[[126 134 135 135 135 139 132 144 100 134]
 [128 132 135 144 110 136 135 137 118 131]
 [125 133 136 136 132 140 133 144 104 136]
 [130 124 124 126 119 121 126 118 146 124]]
=>
[[134 135 135 135 139 132 144 100 134 126]
 [132 135 144 110 136 135 137 118 131 128]
 [133 136 136 132 140 133 144 104 136 125]
 [124 124 126 119 121 126 118 146 124 130]]

[[133 126 111 129 120 114 114 131 116]
 [130 127 122 123 117 115 105 125 109]
 [134 125 122 131 123 109 115 135 119]
 [139 123 120 137 126 109 120 140 126]
 [127 130 123 115 116 114 105 122 106]
 [131 127 118 124 116 114 111 126 113]
 [136 124 122 133 123 109 123 135 122]]
=>
[[126 111 129 120 114 114 131 116 133]
 [127 122 123 117 115 105 125 109 130]
 [125 122 131 123 109 115 135 119 134]
 [123 120 137 126 109 120 140 126 139]
 [130 123 115 116 114 105 122 106 127]
 [127 118 124 116 114 111 126 113 131]
 [124 122 133 123 109 123 135 122 136]]

[[122 137 105 120 132 128 134 126]
 [114 139 117 128 135 125 129 119]
 [129 133 143 134 113 131 128 129]
 [127 134 131 125 130 132 120 130]
 [120 156 121 123 138 114 137 133]]
=>
[[137 105 120 132 128 134 126 122]
 [139 117 128 135 125 129 119 114]
 [133 143 134 113 131 128 129 129]
 [134 131 125 130 132 120 130 127]
 [156 121 123 138 114 137 133 120]]

[[135 125 116 127 129 133 126 137 132 126 136]
 [125 130 135 133 120 122 116 132 130 115 136]
 [140 117 149 129 149 116 146 146 124 137 137]
 [142 116 145 122 155 131 155 151 126 143 119]
 [144 113 145 125 151 134 150 156 129 139 121]
 [119 135 135 131 115 129 113 123 132 116 121]
 [137 128 127 125 131 124 130 135 131 131 132]]
=>
[[125 116 127 129 133 126 137 132 126 136 135]
 [130 135 133 120 122 116 132 130 115 136 125]
 [117 149 129 149 116 146 146 124 137 137 140]
 [116 145 122 155 131 155 151 126 143 119 142]
 [113 145 125 151 134 150 156 129 139 121 144]
 [135 135 131 115 129 113 123 132 116 121 119]
 [128 127 125 131 124 130 135 131 131 132 137]]

[[108 121 123 131 124 126 122 128 122 139 139]
 [125 131 112 131 126 134 126 143 132 134 125]
 [135 125 130 125 135 139 136 118 148 127 119]
 [127 126 137 124 129 123 129 122 127 127 132]
 [127 131 129 128 126 125 126 126 125 127 130]
 [129 133 131 129 128 106 120 139 103 122 131]]
=>
[[121 123 131 124 126 122 128 122 139 139 108]
 [131 112 131 126 134 126 143 132 134 125 125]
 [125 130 125 135 139 136 118 148 127 119 135]
 [126 137 124 129 123 129 122 127 127 132 127]
 [131 129 128 126 125 126 126 125 127 130 127]
 [133 131 129 128 106 120 139 103 122 131 129]]

[[128 128 128 128 129 128 128 128 129 128 128 127 129 128 128 128]
 [121 133 132 123 142 133 133 127 126 130 136 112 151 137 121 120]
 [128 125 129 129 123 126 125 129 127 128 125 134 117 124 132 130]]
=>
[[128 128 128 129 128 128 128 129 128 128 127 129 128 128 128 128]
 [133 132 123 142 133 133 127 126 130 136 112 151 137 121 120 121]
 [125 129 129 123 126 125 129 127 128 125 134 117 124 132 130 128]]
---
[[149 130]
 [133 151]]
=>
[[133 151]]

[[150 155]
 [139 141]
 [121 130]
 [128 128]
 [123 121]]
=>
[[139 141]
 [128 128]]

[[135 127 134 124 133 127 130]
 [125 127 139 118 115 129 152]
 [122 128 123 131 125 128 126]
 [126 126 135 122 118 127 146]
 [127 131 132 132 124 128 128]
 [128 127 127 127 129 128 128]
 [128 129 129 129 127 128 128]
 [128 127 127 127 129 128 128]
 [129 128 125 131 131 127 123]
 [134 128 134 125 131 128 130]]
=>
[[125 127 139 118 115 129 152]
 [126 126 135 122 118 127 146]
 [128 127 127 127 129 128 128]
 [128 127 127 127 129 128 128]
 [134 128 134 125 131 128 130]]

[[130 126 131 130 130]
 [123 127 150 125 125]
 [136 129 116 134 134]
 [128 128 129 128 128]
 [132 127 132 130 131]
 [136 130 119 135 135]
 [135 128 112 133 133]
 [139 129 113 137 137]]
=>
[[123 127 150 125 125]
 [128 128 129 128 128]
 [136 130 119 135 135]
 [139 129 113 137 137]]

[[131 133 123]
 [117 141 154]
 [124 120 139]]
=>
[[117 141 154]]

[[129 130 124 140 129 128 128 127]
 [129 132 124 109 133 128 128 128]
 [126 128 138 125 134 128 128 127]
 [129 129 124 125 122 127 128 127]
 [129 132 130 124 136 129 128 128]
 [128 129 130 131 133 130 128 128]
 [126 128 133 103 127 128 128 128]]
=>
[[129 132 124 109 133 128 128 128]
 [129 129 124 125 122 127 128 127]
 [128 129 130 131 133 130 128 128]]

[[138 131 125 121 124 140 131]
 [120 116 123 139 126 106 113]
 [144 121 130 124 129 127 131]
 [136 130 124 134 130 114 132]
 [126 132 133 132 129 127 129]
 [134 127 143 141 132 111 134]
 [125 130 130 123 128 129 128]
 [122 128 127 136 125 111 127]
 [118 131 128 113 124 132 114]
 [129 130 124 133 127 131 129]
 [125 122 125 123 125 137 128]]
=>
[[120 116 123 139 126 106 113]
 [136 130 124 134 130 114 132]
 [134 127 143 141 132 111 134]
 [122 128 127 136 125 111 127]
 [129 130 124 133 127 131 129]]

[[128 129 133 129 134]
 [121 128 149 114 129]
 [148 134 115 142 127]
 [120 135 135 131 127]
 [136 128 127 126 131]
 [138 132 117 136 130]
 [136 140 115 129 130]
 [129 128 122 140 123]
 [127 130 134 130 129]
 [135 126 127 134 131]
 [120 129 125 118 130]]
=>
[[121 128 149 114 129]
 [120 135 135 131 127]
 [138 132 117 136 130]
 [129 128 122 140 123]
 [135 126 127 134 131]]
